Below is a small trained network, with its code and all its weights. Each question gives an input and a target symbol and asks what happens when units are switched off, that is, made to give their printed mean instead of their output.

import numpy as np


def w(rows, s, z=0):
    codes = np.array(rows[::2]) - 128.0
    scale = np.full(codes.shape[1], s)
    scale[-1] = z or s
    return codes * scale


def norm(h):
    return h / np.sqrt((h * h).mean(-1, keepdims=True) + 1e-5)


def f(y):
    return np.maximum(y, 0)


def softmax(a):
    e = np.exp(a - a.max(-1, keepdims=True))
    return e / e.sum(-1, keepdims=True)


def log_softmax(a):
    a = a - a.max(-1, keepdims=True)
    return a - np.log(np.exp(a).sum(-1, keepdims=True))


def net(x, mask):
    ids = ['ΦΨαβδεθμστ'.index(c) for c in x.split()]
    T = len(ids)
    res = E[ids] + P[:T]
    u = 0
    for l in range(3):
        q, k, v = (norm(res) @ M[l].T for M in (Q, K, V))
        z = softmax(np.where(np.tri(T) > 0, q @ k.T / 2**0.5, -1e9)) @ v
        res = res + np.where(mask[u], z, O[l][:, -1]) @ O[l][:, :-1]
        u += 1
        y = f(norm(res) @ A[l][:, :-1].T + A[l][:, -1])
        res = res + np.where(mask[u : u + 4], y, B[l][:, -1]) @ B[l][:, :-1]
        u += 4
    return log_softmax(norm(res)[-1] @ U[:, :-1].T + U[:, -1])


Q, K, V, O, A, B = {}, {}, {}, {}, {}, {}
E = w([
[52,123,44,191,125,7,120,150,57],'Φ',
[91,113,206,181,67,61,143,132,163],'Ψ',
[95,80,117,146,49,57,132,47,59],'α',
[106,82,117,50,142,63,134,153,100],'β',
[145,188,70,163,99,86,196,140,35],'δ',
[71,170,69,119,199,93,126,133,131],'ε',
[74,111,96,155,144,176,79,97,67],'θ',
[151,183,192,229,113,146,119,107,70],'μ',
[170,160,167,153,137,129,215,175,107],'σ',
[124,151,201,98,139,179,75,159,70],'τ',
],0.02)
P = w([
[115,69,143,62,24,254,183,204,239],'0',
[142,82,154,151,194,90,108,137,67],'1',
[117,84,149,132,194,93,134,151,67],'2',
[88,80,163,132,192,127,153,164,54],'3',
[195,92,103,144,206,113,123,152,68],'4',
[148,64,100,154,190,166,156,182,64],'5',
[164,99,137,120,199,147,161,169,102],'6',
[152,85,130,103,195,138,159,172,97],'7',
[116,89,139,161,227,149,166,176,60],'8',
[115,115,167,129,236,134,135,170,73],'9',
[131,107,156,134,221,161,148,161,65],'10',
],0.0073)
Q[0] = w([
[2,149,171,151,137,122,230,144,14],'0.h0',
[117,116,169,107,192,103,133,112,124],'0.h0',
],0.0065)
K[0] = w([
[116,79,30,81,72,252,169,190,233],'0.h0',
[186,86,49,9,120,131,101,179,195],'0.h0',
],0.0045)
V[0] = w([
[143,22,254,46,124,106,75,165,14],'0.h0',
[63,118,63,87,171,95,246,204,187],'0.h0',
],0.0057)
O[0] = w([
[140,7,63,174,100,160,167,188,105,255],'0.h0',
[228,101,7,90,181,77,141,177,198,197],'0.h0',
],0.011,0.0075)
A[0] = w([
[139,133,185,178,148,127,158,147,167,166],'0.n0',
[81,127,69,170,90,97,111,117,47,254],'0.n1',
[76,142,63,180,106,134,85,180,190,96],'0.n2',
[91,199,2,135,92,179,153,85,95,181],'0.n3',
],0.0085,0.0036)
B[0] = w([
[146,200,148,137,248,62,107,54,163,154],'0.n0',
[105,100,110,168,156,140,183,27,130,254],'0.n1',
[72,180,91,119,110,72,84,100,188,146],'0.n2',
[178,133,188,33,113,88,109,103,32,169],'0.n3',
],0.011,0.01)
Q[1] = w([
[76,204,137,154,2,196,130,155,190],'1.h0',
[65,210,152,115,62,157,213,191,145],'1.h0',
],0.0063)
K[1] = w([
[120,27,234,149,253,120,39,150,13],'1.h0',
[111,73,154,177,243,174,12,69,102],'1.h0',
],0.0051)
V[1] = w([
[74,113,131,184,136,120,132,92,255],'1.h0',
[172,127,166,129,151,184,174,128,146],'1.h0',
],0.0096)
O[1] = w([
[98,72,170,118,171,92,104,167,192,3],'1.h0',
[146,93,142,74,166,165,253,153,154,115],'1.h0',
],0.019,0.002)
A[1] = w([
[63,108,93,109,182,154,101,32,114,94],'1.n0',
[49,121,83,207,153,228,48,137,167,4],'1.n1',
[140,134,84,193,114,48,226,116,172,176],'1.n2',
[180,144,178,91,186,167,73,254,41,190],'1.n3',
],0.0076,0.0032)
B[1] = w([
[210,106,146,15,245,147,117,179,160,193],'1.n0',
[87,32,149,134,142,105,158,81,42,134],'1.n1',
[175,178,166,166,254,131,169,115,111,255],'1.n2',
[46,66,82,93,193,125,205,149,78,164],'1.n3',
],0.01,0.0082)
Q[2] = w([
[73,128,126,88,230,62,254,73,62],'2.h0',
[153,252,15,44,237,168,187,170,79],'2.h0',
],0.0047)
K[2] = w([
[204,116,148,90,41,254,136,74,173],'2.h0',
[135,94,125,153,93,210,138,76,167],'2.h0',
],0.0075)
V[2] = w([
[89,184,117,83,181,254,136,243,126],'2.h0',
[141,86,43,54,95,168,110,126,75],'2.h0',
],0.0082)
O[2] = w([
[142,148,169,161,121,160,64,229,82,34],'2.h0',
[126,9,191,65,97,65,105,150,76,254],'2.h0',
],0.013,0.002)
A[2] = w([
[124,174,2,138,167,158,87,153,141,17],'2.n0',
[121,170,180,211,158,149,100,94,97,98],'2.n1',
[101,149,68,136,75,90,82,39,156,6],'2.n2',
[33,154,88,162,142,53,129,120,130,73],'2.n3',
],0.0099,0.0015)
B[2] = w([
[91,16,67,52,161,208,58,58,111,210],'2.n0',
[186,128,51,149,39,217,80,37,140,255],'2.n1',
[10,112,110,141,224,112,182,205,63,158],'2.n2',
[89,179,193,200,105,166,137,213,95,190],'2.n3',
],0.011,0.0039)
U = w([
[67,162,83,201,154,95,98,126,71,10],'Φ',
[138,128,193,173,148,114,114,122,193,209],'Ψ',
[112,79,155,111,106,107,220,3,178,4],'α',
[226,59,42,176,96,117,120,160,158,199],'β',
[158,228,93,107,82,104,168,119,64,165],'δ',
[191,188,112,64,185,109,42,117,137,87],'ε',
[181,101,244,69,167,157,58,70,90,73],'θ',
[146,127,87,183,112,243,142,88,167,230],'μ',
[202,175,183,103,201,179,198,163,141,46],'σ',
[121,108,186,183,121,204,107,182,58,142],'τ',
],0.0075,0.0035)

Each question gives the input, a string of symbols that net reads in full, and the target symbol t.
The units are the heads (2 rows each of Q, K, V and O) and the neurons (one row each of A and B). Each row of codes is followed by its name. A weight is (code - 128) times the scale printed after its matrix; where a second scale follows, it is the last column's (O, A, B and U).
mask holds one flag per unit, layer by layer, with each layer's heads first. A switched-off unit (its flag False) gives its mean, the last column of its rows in O or B, instead of its output. The means were averaged over made-up inputs and are rounded, as every weight is.
A unit's drop is (log p(t) with every unit on - log p(t) with that unit switched off) / (log p(t) with every unit on - log p(t) with every unit switched off).
The circuit of an input: a set's keep is (log p(t) with only the set's units on - log p(t) with every unit switched off) / (log p(t) with every unit on - log p(t) with every unit switched off). Starting from the 12 units with the biggest drops (on a tie, the unit counted first), units are removed one at a time, each time the one whose removal leaves the highest keep (on an exact tie, the one counted first), for as long as the keep stays at least 0.8.
units of the circuit, in order: the units of the circuit, biggest drop first
top k neurons: the k neurons with the biggest drops, biggest first
k most important neurons of layer l: the k neurons of layer l with the biggest drops, biggest first
input α δ β θ θ, target θ: 2 most important neurons of layer 1 => (1.n0 1.n2)
input θ Φ β μ, target θ: 2 most important neurons of layer 1 => (1.n0 1.n2)
input α β σ, target α: units of the circuit, in order => (2.h0)
input σ α δ τ Ψ δ, target σ: units of the circuit, in order => (1.h0 0.n3)
input Ψ β θ β, target Ψ: units of the circuit, in order => (1.h0 0.n2)
input σ τ Ψ, target σ: units of the circuit, in order => (1.h0 2.h0)
input μ α β β, target μ: units of the circuit, in order => (2.h0 0.h0 2.n0)
input σ α β θ, target σ: units of the circuit, in order => (1.h0 0.h0)
input σ α β, target σ: units of the circuit, in order => (1.h0 2.h0)
input μ μ σ β β τ δ Φ Ψ, target μ: units of the circuit, in order => (2.n1 2.h0 0.h0)
input μ δ σ μ, target μ: units of the circuit, in order => (2.n1 2.h0)
input Φ θ μ, target Φ: units of the circuit, in order => (1.h0 2.n2 2.h0)
input μ σ α σ Ψ, target μ: units of the circuit, in order => (2.h0 0.h0)
input τ θ μ δ, target τ: units of the circuit, in order => (2.h0)
input μ σ τ, target μ: units of the circuit, in order => (2.h0 0.h0 2.n1)
input δ Φ β β, target δ: units of the circuit, in order => (1.h0 0.n3)
input δ α Φ β β Φ, target δ: 2 most important neurons of layer 0 => (0.n3 0.n0)
input μ α Φ, target μ: top 2 neurons => (2.n1 0.n1)
input δ μ μ σ μ θ β, target δ: top 2 neurons => (0.n3 0.n1)
input μ β β σ, target μ: most important neuron of layer 1 => (1.n0)
input μ ε σ, target μ: top 4 neurons => (2.n1 1.n0 2.n0 0.n3)
input Φ β τ, target Φ: 2 most important neurons of layer 0 => (0.n2 0.n3)
input ε τ β δ Ψ μ β Φ β δ, target ε: top 2 neurons => (2.n0 0.n1)
input ε τ Φ θ Ψ, target Ψ: top 2 neurons => (2.n3 1.n0)
input θ μ β, target θ: top 2 neurons => (0.n3 1.n0)
input θ α δ β β β Ψ α, target θ: top 3 neurons => (0.n3 1.n0 1.n2)
input ε β β, target ε: most important neuron of layer 0 => (0.n1)
input α ε Ψ, target Ψ: 2 most important neurons of layer 2 => (2.n3 2.n0)
